Below are the code and all the weights of a small trained network. Each question names an input and a target symbol and asks about switching units off, where a switched-off unit gives its printed mean instead of its output.

import numpy as np


def w(rows, s, z=0):
    codes = np.array(rows[::2]) - 128.0
    scale = np.full(codes.shape[1], s)
    scale[-1] = z or s
    return codes * scale


def f(y):
    return y / 2 * (1 + np.tanh(0.7978845608 * (y + 0.044715 * y**3)))


def softmax(a):
    e = np.exp(a - a.max(-1, keepdims=True))
    return e / e.sum(-1, keepdims=True)


def log_softmax(a):
    a = a - a.max(-1, keepdims=True)
    return a - np.log(np.exp(a).sum(-1, keepdims=True))


def net(x, mask):
    ids = ['ΓΘΩελσ'.index(c) for c in x.split()]
    T = len(ids)
    res = E[ids] + P[:T]
    q, k, v = (res @ M[0].T for M in (Q, K, V))
    z = softmax(np.where(np.tri(T) > 0, q @ k.T / 4**0.5, -1e9)) @ v
    res = res + np.where(mask[0], z, O[0][:, -1]) @ O[0][:, :-1]
    y = f(res @ A[0][:, :-1].T + A[0][:, -1])
    res = res + np.where(mask[1:9], y, B[0][:, -1]) @ B[0][:, :-1]
    return log_softmax(res[-1] @ U[:, :-1].T + U[:, -1])


Q, K, V, O, A, B = {}, {}, {}, {}, {}, {}
E = w([
[139,62,132,111,27,129],'Γ',
[97,81,81,218,198,107],'Θ',
[152,235,49,132,111,211],'Ω',
[174,246,70,95,36,14],'ε',
[119,80,37,104,251,152],'λ',
[110,106,237,68,148,137],'σ',
],0.016)
P = w([
[250,120,192,194,118,150],'0',
[118,46,72,119,182,205],'1',
[184,92,155,112,144,131],'2',
[213,85,165,115,148,110],'3',
[52,140,149,128,138,149],'4',
[132,122,123,127,116,129],'5',
[144,114,147,132,126,117],'6',
[69,184,96,155,115,156],'7',
[123,134,120,136,126,134],'8',
],0.013)
Q[0] = w([
[4,198,115,123,138,130],'head 0',
[191,120,69,170,120,152],'head 0',
[213,126,128,112,167,132],'head 0',
[194,103,158,139,71,148],'head 0',
],0.011)
K[0] = w([
[31,95,106,76,94,159],'head 0',
[150,166,160,151,128,100],'head 0',
[246,87,178,201,123,135],'head 0',
[135,103,145,148,123,133],'head 0',
],0.011)
V[0] = w([
[153,69,203,2,160,121],'head 0',
[164,119,133,153,206,60],'head 0',
[105,173,123,115,55,74],'head 0',
[141,183,71,6,106,157],'head 0',
],0.0087)
O[0] = w([
[190,165,144,162,210,122,1],'head 0',
[37,254,144,81,154,201,213],'head 0',
[87,151,239,155,164,82,246],'head 0',
[175,111,139,75,133,190,161],'head 0',
],0.0078,0.0038)
A[0] = w([
[147,119,58,160,116,103,122],'neuron 0',
[107,100,118,255,145,133,144],'neuron 1',
[141,143,113,125,107,209,76],'neuron 2',
[95,197,126,128,157,57,194],'neuron 3',
[87,64,122,85,173,199,199],'neuron 4',
[124,158,116,33,100,120,2],'neuron 5',
[207,177,118,74,118,154,158],'neuron 6',
[104,89,145,217,169,195,142],'neuron 7',
],0.0088,0.0032)
B[0] = w([
[189,93,86,140,148,43,162],'neuron 0',
[37,116,131,216,92,95,187],'neuron 1',
[74,169,118,226,159,103,131],'neuron 2',
[104,129,179,76,255,165,255],'neuron 3',
[242,182,184,126,130,126,191],'neuron 4',
[88,155,124,83,80,222,191],'neuron 5',
[60,23,120,167,133,212,213],'neuron 6',
[164,105,220,146,75,100,193],'neuron 7',
],0.0082,0.0073)
U = w([
[154,145,85,171,138,19,159],'Γ',
[69,134,55,36,170,83,220],'Θ',
[222,99,84,99,1,100,111],'Ω',
[203,254,240,166,78,181,96],'ε',
[131,106,67,157,140,254,1],'λ',
[208,150,50,142,244,106,113],'σ',
],0.0049,0.0031)

Each question gives the input, a string of symbols that net reads in full, and the target symbol t.
The units are the heads (4 rows each of Q, K, V and O) and the neurons (one row each of A and B). Each row of codes is followed by its name. A weight is (code - 128) times the scale printed after its matrix; where a second scale follows, it is the last column's (O, A, B and U).
mask holds one flag per unit, heads first, then neurons. A switched-off unit (its flag False) gives its mean, the last column of its rows in O or B, instead of its output. The means were averaged over made-up inputs and are rounded, as every weight is.
A unit's drop is (log p(t) with every unit on - log p(t) with that unit switched off) / (log p(t) with every unit on - log p(t) with every unit switched off).
The circuit of an input: a set's keep is (log p(t) with only the set's units on - log p(t) with every unit switched off) / (log p(t) with every unit on - log p(t) with every unit switched off). Starting from all 9 units, units are removed one at a time, each time the one whose removal leaves the highest keep (on an exact tie, the one counted first), for as long as the keep stays at least 0.8.
units of the circuit, in order: the units of the circuit, biggest drop first
k most important neurons: the k neurons with the biggest drops, biggest first
drop when u is switched off: that unit's drop, to one decimal
input Θ ε Θ Ω, target Θ: units of the circuit, in order -> [head 0]
input σ Ω λ ε Γ, target Ω: units of the circuit, in order -> [head 0; neuron 3]
input ε σ Ω Θ, target ε: units of the circuit, in order -> [head 0; neuron 7]
input ε Θ λ, target ε: units of the circuit, in order -> [neuron 4; head 0]
input Θ Θ Γ Θ Γ, target Ω: units of the circuit, in order -> [neuron 3; head 0]
input ε λ Θ ε ε, target λ: units of the circuit, in order -> [head 0; neuron 6]
input σ Θ ε Θ ε ε λ Θ, target ε: units of the circuit, in order -> [neuron 7; head 0]
input Ω Θ ε σ, target Ω: units of the circuit, in order -> [head 0; neuron 3]
input Θ σ σ ε ε Γ Γ Θ, target Γ: 2 most important neurons -> [neuron 1; neuron 5]
input Θ Θ ε Θ σ ε, target Θ: 2 most important neurons -> [neuron 3; neuron 4]
input ε Γ σ ε λ, target σ: 2 most important neurons -> [neuron 4; neuron 5]
input λ ε Θ ε, target Θ: drop when neuron 5 is switched off -> 0.0
input ε Ω Θ ε ε, target Ω: drop when neuron 4 is switched off -> -0.1
input ε λ ε Θ λ, target σ: drop when neuron 1 is switched off -> 0.1
input σ ε Ω, target σ: units of the circuit, in order -> [head 0]
input λ Ω ε λ Ω Ω Θ ε, target Ω: drop when head 0 is switched off -> 2.0
